Below is a small trained network, with its code and all its weights. Each question gives an input and a target symbol and asks what happens when units are switched off, that is, made to give their printed mean instead of their output.

import numpy as np


def w(rows, s, z=0):
    codes = np.array(rows[::2]) - 128.0
    scale = np.full(codes.shape[1], s)
    scale[-1] = z or s
    return codes * scale


def norm(h):
    return h / np.sqrt((h * h).mean(-1, keepdims=True) + 1e-5)


def f(y):
    return np.maximum(y, 0)


def softmax(a):
    e = np.exp(a - a.max(-1, keepdims=True))
    return e / e.sum(-1, keepdims=True)


def log_softmax(a):
    a = a - a.max(-1, keepdims=True)
    return a - np.log(np.exp(a).sum(-1, keepdims=True))


def net(x, mask):
    ids = ['γδεζηθλμξπστψω'.index(c) for c in x.split()]
    T = len(ids)
    res = E[ids] + P[:T]
    q, k, v = (norm(res) @ M[0].T for M in (Q, K, V))
    z = softmax(np.where(np.tri(T) > 0, q @ k.T / 2**0.5, -1e9)) @ v
    res = res + np.where(mask[0], z, O[0][:, -1]) @ O[0][:, :-1]
    y = f(norm(res) @ A[0][:, :-1].T + A[0][:, -1])
    res = res + np.where(mask[1:13], y, B[0][:, -1]) @ B[0][:, :-1]
    return log_softmax(norm(res)[-1] @ U[:, :-1].T + U[:, -1])


Q, K, V, O, A, B = {}, {}, {}, {}, {}, {}
E = w([
[107,67,143,182,75,140,129],'γ',
[146,225,167,172,115,90,12],'δ',
[209,154,115,74,27,91,126],'ε',
[167,175,165,111,233,162,132],'ζ',
[121,86,143,161,184,109,160],'η',
[151,245,109,159,221,153,9],'θ',
[82,155,104,204,1,57,59],'λ',
[86,115,35,142,126,102,130],'μ',
[152,47,153,141,134,155,140],'ξ',
[98,99,169,141,130,154,197],'π',
[128,186,199,125,127,189,114],'σ',
[201,205,117,157,94,115,165],'τ',
[160,131,149,152,209,43,56],'ψ',
[116,75,175,102,215,163,62],'ω',
],0.0096)
P = w([
[154,73,205,67,153,139,114],'0',
[39,180,255,109,86,146,124],'1',
[224,172,192,170,148,183,107],'2',
[148,70,154,77,147,113,131],'3',
[31,174,231,114,94,141,126],'4',
[211,178,121,193,145,191,109],'5',
[133,64,122,78,147,100,144],'6',
[19,176,224,111,85,135,136],'7',
[189,166,84,204,152,204,124],'8',
[127,61,93,85,147,90,155],'9',
[13,178,220,106,82,136,134],'10',
[188,150,56,210,148,193,98],'11',
],0.0059)
Q[0] = w([
[72,86,96,184,197,254,51],'h0',
[153,121,221,91,133,105,92],'h0',
],0.0091)
K[0] = w([
[50,83,99,73,191,186,64],'h0',
[204,120,254,112,148,121,57],'h0',
],0.0072)
V[0] = w([
[153,132,117,189,134,152,118],'h0',
[150,121,2,169,153,216,147],'h0',
],0.0039)
O[0] = w([
[114,66,253,113,87,227,172,71],'h0',
[212,169,231,128,163,148,53,2],'h0',
],0.0045,0.00056)
A[0] = w([
[93,157,170,188,115,91,183,127],'n0',
[215,156,144,180,96,157,137,106],'n1',
[125,186,129,172,140,155,134,90],'n2',
[104,222,85,131,170,118,145,121],'n3',
[126,124,107,166,220,148,74,155],'n4',
[133,43,148,145,112,146,127,135],'n5',
[53,173,135,175,112,152,124,106],'n6',
[208,68,84,142,151,104,138,92],'n7',
[95,155,175,73,134,170,110,118],'n8',
[99,254,77,150,94,98,109,158],'n9',
[81,183,111,170,130,79,86,2],'n10',
[86,150,101,139,47,115,119,109],'n11',
],0.0087,0.0041)
B[0] = w([
[143,113,79,85,115,94,71,182],'n0',
[185,192,125,234,189,146,103,188],'n1',
[162,90,132,113,81,132,75,164],'n2',
[106,89,110,95,138,120,62,183],'n3',
[153,152,86,143,65,133,177,255],'n4',
[136,202,127,131,103,101,103,179],'n5',
[255,124,145,172,148,158,174,193],'n6',
[109,83,133,145,126,196,125,196],'n7',
[80,94,77,164,136,107,118,177],'n8',
[89,78,137,68,87,117,179,225],'n9',
[125,194,96,173,167,195,163,167],'n10',
[130,150,135,118,231,150,120,175],'n11',
],0.0079,0.0066)
U = w([
[184,178,127,191,177,161,77,210],'γ',
[150,127,28,164,17,205,162,57],'δ',
[7,120,141,199,165,155,115,121],'ε',
[76,209,131,122,73,149,227,135],'ζ',
[103,197,109,57,119,163,53,162],'η',
[99,151,153,54,62,95,182,251],'θ',
[125,57,195,86,83,201,113,156],'λ',
[125,60,81,85,179,147,2,28],'μ',
[87,140,144,151,17,72,97,148],'ξ',
[136,135,112,57,244,188,201,102],'π',
[183,66,105,133,166,23,112,83],'σ',
[86,213,49,131,151,45,128,103],'τ',
[216,123,131,26,78,120,141,135],'ψ',
[125,56,149,156,102,117,246,58],'ω',
],0.0087,0.0032)

Each question gives the input, a string of symbols that net reads in full, and the target symbol t.
The units are the heads (2 rows each of Q, K, V and O) and the neurons (one row each of A and B). Each row of codes is followed by its name. A weight is (code - 128) times the scale printed after its matrix; where a second scale follows, it is the last column's (O, A, B and U).
mask holds one flag per unit, heads first, then neurons. A switched-off unit (its flag False) gives its mean, the last column of its rows in O or B, instead of its output. The means were averaged over made-up inputs and are rounded, as every weight is.
A unit's drop is (log p(t) with every unit on - log p(t) with that unit switched off) / (log p(t) with every unit on - log p(t) with every unit switched off).
The circuit of an input: a set's keep is (log p(t) with only the set's units on - log p(t) with every unit switched off) / (log p(t) with every unit on - log p(t) with every unit switched off). Starting from the 12 units with the biggest drops (on a tie, the unit counted first), units are removed one at a time, each time the one whose removal leaves the highest keep (on an exact tie, the one counted first), for as long as the keep stays at least 0.8.
circuit, biggest first: the units of the circuit, biggest drop first
most important unit: the unit with the biggest drop
k most important neurons: the k neurons with the biggest drops, biggest first
drop of u: that unit's drop, to one decimal
input μ ξ ξ η ω ω η σ μ μ ζ, target μ: 2 most important neurons : [n8 n3]
input ψ η θ μ ζ ω σ, target ε: circuit, biggest first : [n8 n4]
input μ μ γ η μ μ ζ γ, target γ: most important unit : n6
input μ ξ τ λ, target τ: circuit, biggest first : [n11 n7 n10 n9]
input ψ π ψ ξ σ θ μ ω ω η ω, target ε: 3 most important neurons : [n8 n9 n0]
input π η η ω τ, target ψ: 2 most important neurons : [n9 n0]
input ω η μ μ μ ψ ψ ω μ τ, target γ: circuit, biggest first : [n1 n4]
input μ μ μ δ, target ζ: circuit, biggest first : [n10 n9 h0 n0]
input ψ ξ μ μ η, target σ: 4 most important neurons : [n0 n4 n6 n9]
input ω ω τ η σ μ μ ξ, target ξ: 2 most important neurons : [n5 n1]
input σ θ η μ ψ, target τ: circuit, biggest first : [n10 n1 n7 h0]
input μ ξ π η μ π η μ λ, target γ: 4 most important neurons : [n11 n4 n1 n6]
input ω μ λ θ ω γ λ ψ, target τ: 2 most important neurons : [n10 n0]
input ω ψ ζ τ, target γ: circuit, biggest first : [n1]
input μ μ τ π, target θ: 3 most important neurons : [n5 n1 n6]
input μ ω ω, target δ: 2 most important neurons : [n4 n1]
input ζ μ σ λ, target τ: 2 most important neurons : [n11 n10]
input μ ψ μ θ μ μ ξ μ μ ξ ω λ, target γ: 2 most important neurons : [n11 n1]
input ψ μ η ξ ω μ η ζ, target μ: 2 most important neurons : [n3 n8]
input ω μ τ ω μ ψ π, target θ: most important unit : n5
input ε θ μ, target γ: drop of h0 : 2.4
input ξ δ γ ω η ω ω λ, target ζ: drop of n8 : 0.1
input μ ψ ψ σ, target ε: drop of n4 : 0.4
